Two labels a row
-32, -2, -34, 3, -6, -14, 44, -10, -70, -52, 12, -17, -16, -5, -76, 25, -12, 42, 17, 0, -15, -13, -23, -12, -67, 37, 14, -14, 29, 27, 11, 10, 31, 22, -18, 11, -38, 4, 41, -6, -18, -36, 26, -5, -16, -43, 61, -41, 19, -29, 8, -5, -15, 4, 6, 17, -33, 16, -10  J470/J113
-10, -11, -32, -12, 1, -22, 65, -5, 21, -18, 25, -28, -29, -4, -5, 1, -13, 17, 15, 17, -16, -23, -16, 12, -32, -29, -22, -67, 50, 10, -13, 14, 16, 8, 25, 8, -14, 54, -4, 10, -8, -1, -10, -5, 24, -18, 61, 102, 13, 12, 0, -16, 1, 16, 11, 4, -29, 26, -15  J418/J113
6, 1, -48, 6, -10, -2, 6, 1, 41, -48, 5, 0, -9, -22, -9, 18, 15, 40, 9, 71, -16, -9, 17, -9, -61, 0, -2, -5, 32, 10, 8, 31, 26, -6, 4, 4, -15, 46, 0, 13, -7, -5, 4, -23, -11, -45, 78, 44, -23, -1, 29, -26, -14, 17, -4, -22, -31, 7, -16  J986/J113
10, 4, 0, -23, -14, -3, 10, 20, 27, -9, 2, -34, -17, -1, 0, -2, -17, -5, 4, 25, -5, -31, 14, 11, -7, -43, -18, -68, 15, -10, -12, -3, -3, -8, 13, 8, 2, 36, -33, 5, 11, 14, -44, 8, 6, 7, -23, 57, 2, 23, -3, -25, 5, 21, -14, -1, 11, 10, 18  J470/J113
-8, -5, -29, 18, -22, -25, 17, 20, -16, -48, 1, 1, 5, -11, -13, 18, 3, 25, 12, 20, 1, 0, 20, 5, -40, -15, -13, -22, 14, 4, 9, -6, 35, 11, -59, 7, 1, 21, 35, 11, 1, 3, -4, -5, -35, -18, 10, -37, 15, -7, 12, -42, -9, 7, -38, 5, -18, 13, -20  J470/J113
-11, -31, -47, -15, -11, -45, 49, 17, 3, -64, 18, -25, -37, -7, -20, 14, 4, 41, 13, 27, -4, -9, 21, 7, -74, -42, -28, -79, 42, 13, -10, 13, 50, 5, -14, 13, -23, 61, 14, 15, -12, 18, -19, -12, -31, -40, 53, 58, 27, 7, 6, -49, -1, 20, -14, 6, -46, 30, -33  J470/J113
10, -12, -10, 25, -9, -16, -28, 11, 12, -48, 4, 31, 14, -8, 9, -1, 40, 8, 4, 15, 14, 16, 21, -10, -7, -29, -8, 25, 0, 12, 18, -3, 30, -3, -48, -1, -2, 10, 13, 15, -15, 29, 6, -12, -36, -27, -7, -49, 7, -10, 29, -38, 4, 7, -37, -23, -18, 2, -40  J986/J917
-20, -20, -21, 3, 1, -22, 44, -4, 8, -29, 15, -7, -26, -6, -9, 11, 4, 6, 12, 16, -3, -12, -3, 2, -40, -34, -28, -54, 21, 15, -22, 13, 26, 6, -1, 5, -30, 24, 11, 8, -1, -7, -3, -7, -20, -27, 52, 55, 9, -1, 0, -24, 5, 8, 7, 1, -34, 20, -26  J470/J113
-25, -7, -23, 9, 1, -37, 40, 8, -22, -31, 5, -15, -17, -13, -18, 25, 9, 14, 4, 1, 6, -9, 2, 0, -24, -23, -22, -18, 21, 18, -2, 2, 13, 16, -25, 1, -22, 12, 32, -6, -10, -2, 1, 1, -7, -19, 16, 27, -7, -8, -3, -13, 5, 9, 7, 13, -33, 20, -24  J418/J113
-2, 6, -14, -4, -30, -16, 21, 12, 4, -43, 3, -31, -8, 4, -20, 25, -14, 9, 5, 31, 3, -24, -1, 12, -10, -33, -15, -30, 27, -1, 2, 0, 9, 10, -24, 7, 13, 30, 0, 8, -13, 2, -25, -6, -7, -11, -8, 41, -6, 5, 6, 0, 2, 14, -34, 23, 5, 5, 10  J986/J113
-22, -3, -23, -14, -8, 19, 46, -24, -19, -8, 29, -26, -37, -2, -8, 14, -21, 26, 22, -12, -36, -2, -21, 12, -28, 43, 16, -22, 6, 23, -14, 38, 27, -5, 72, 30, -61, 29, -11, 5, -3, -38, 29, -3, -2, -27, 104, 45, 24, -11, 4, -11, -6, 12, 48, -12, -16, 27, 10  J805/J113
-4, -24, -53, 10, -13, -31, 18, 13, -19, -46, 4, -13, 8, -12, -34, 21, 30, 41, 10, 32, 3, -16, 0, -13, -80, -35, -35, -32, 54, 1, 11, 11, 24, 21, -16, 29, -20, 38, 23, 3, -20, -9, -2, -15, -6, -37, 57, 35, -23, -14, 31, -35, -13, 13, -16, -6, -36, 16, -30  J986/J113
-33, -27, -38, -8, 5, -46, 66, -3, -37, -32, 25, -15, -26, -10, -38, 23, 3, 34, -3, 6, 6, -19, -16, 0, -39, -30, 8, -30, 36, 20, -1, 5, 22, 19, -21, 4, -44, 20, 35, -2, -27, -1, 7, 8, -23, -29, 62, 33, 12, -15, -3, -18, -1, 12, 25, 13, -40, 24, -41  J470/J113
-1, -2, 2, 1, -11, -1, 8, 4, 6, -18, 2, -3, -20, -4, 9, 5, -8, 5, 10, 5, -4, -2, 11, 0, -22, -3, -1, -23, 9, 5, 0, 10, 25, 2, -19, 4, 8, 16, 3, 8, 9, 1, -8, -3, -17, -18, 5, -11, 5, 0, 8, -2, 2, -1, -36, 0, -1, 2, 6  J986/J113
-12, 20, 3, -18, 8, 22, 27, -22, -21, 9, 12, -14, -9, 18, 4, 5, -26, 3, 15, -10, -26, -3, -41, -4, 17, 49, 23, -15, -7, 4, -11, 20, 22, -4, 53, 25, -38, 9, 1, 2, 13, -30, 13, 5, 0, -3, 32, 7, 26, -9, -8, 16, -8, 3, 24, 13, -1, 11, 37  J805/J113
-28, -10, -39, 17, -11, -25, 66, -10, -2, -39, 17, -25, -25, 10, -8, 10, 15, 18, 10, 31, -36, -9, -20, 5, -38, -15, -14, -6, 15, 14, -7, 25, 24, 17, 0, 17, -10, 45, 37, -2, -17, 3, 14, -2, -40, -45, 77, 101, 4, 15, 11, -10, -7, 10, 20, 22, -56, 4, -10  J805/J113
-28, -26, -47, 0, 5, -41, 55, -10, -26, -19, 25, -35, -12, -12, -28, 19, 10, 12, -2, 12, 5, -11, -10, 3, -53, -38, -22, -26, 39, 10, -1, 6, 13, 7, -17, -1, -40, 19, 15, 12, -21, -7, -3, 7, -5, -19, 53, 69, -7, -10, -3, -15, 0, 15, 30, 11, -39, 28, -59  J418/J113
-18, -19, -33, 7, -10, -36, 34, 9, -15, -43, 8, -9, -28, -6, -21, 18, -7, 36, 18, 9, -22, -21, -1, -25, -50, -6, -16, -31, 35, 22, -2, -10, 34, 13, -42, 15, -39, 27, 33, 11, -14, -4, 0, -4, -20, -34, 28, -5, 23, -8, 4, -30, 12, -5, -9, 9, -35, 20, -28  J470/J113
-19, -23, -49, 22, -6, -40, 37, -5, -39, -45, -16, 1, -19, -9, -31, 48, 25, 58, -3, 12, -6, -9, -23, -12, -68, -5, -13, -10, 25, 29, 1, 18, 35, 14, -22, 2, -37, 25, 45, 1, -20, -15, 17, -16, -22, -57, 83, 15, 2, -13, 16, -16, -3, 5, 26, 12, -59, 14, -42  J470/J113
-3, -18, -50, -15, -13, -22, 11, 6, -20, -30, 10, -27, 7, -26, -31, 25, 8, 23, 13, 23, 3, -26, 5, -8, -60, -19, -7, -19, 54, -8, 8, 26, 22, 3, -3, 10, -8, 14, 4, 0, -19, -18, -7, -12, 13, -28, 45, 43, -26, -2, 22, -10, -20, 19, -15, -5, -14, 16, -19  J986/J113
-4, 8, 15, -9, -24, -15, 33, 23, 11, -52, 11, -29, -28, 2, 4, 1, -13, 11, 14, 29, -17, -19, 11, 17, -17, -6, -16, -55, 5, 6, 0, 9, 29, 0, -10, -1, 9, 43, -2, 9, -3, 9, -22, 3, -31, -44, -2, 24, 33, 7, -7, -14, 5, 20, -44, 13, -13, 9, 9  J418/J113
-16, 9, -43, -4, -7, 15, 21, -8, -11, -28, 17, -30, -23, 9, -26, 27, -17, 20, 19, 26, -26, -19, -29, 0, -26, 15, -1, -22, 27, 1, -6, 40, 9, 4, 41, 19, -13, 39, -1, 8, 1, -21, 5, -8, 2, -30, 73, 65, 2, 0, 14, 0, -25, 12, 6, 4, -21, 17, 12  J805/J113
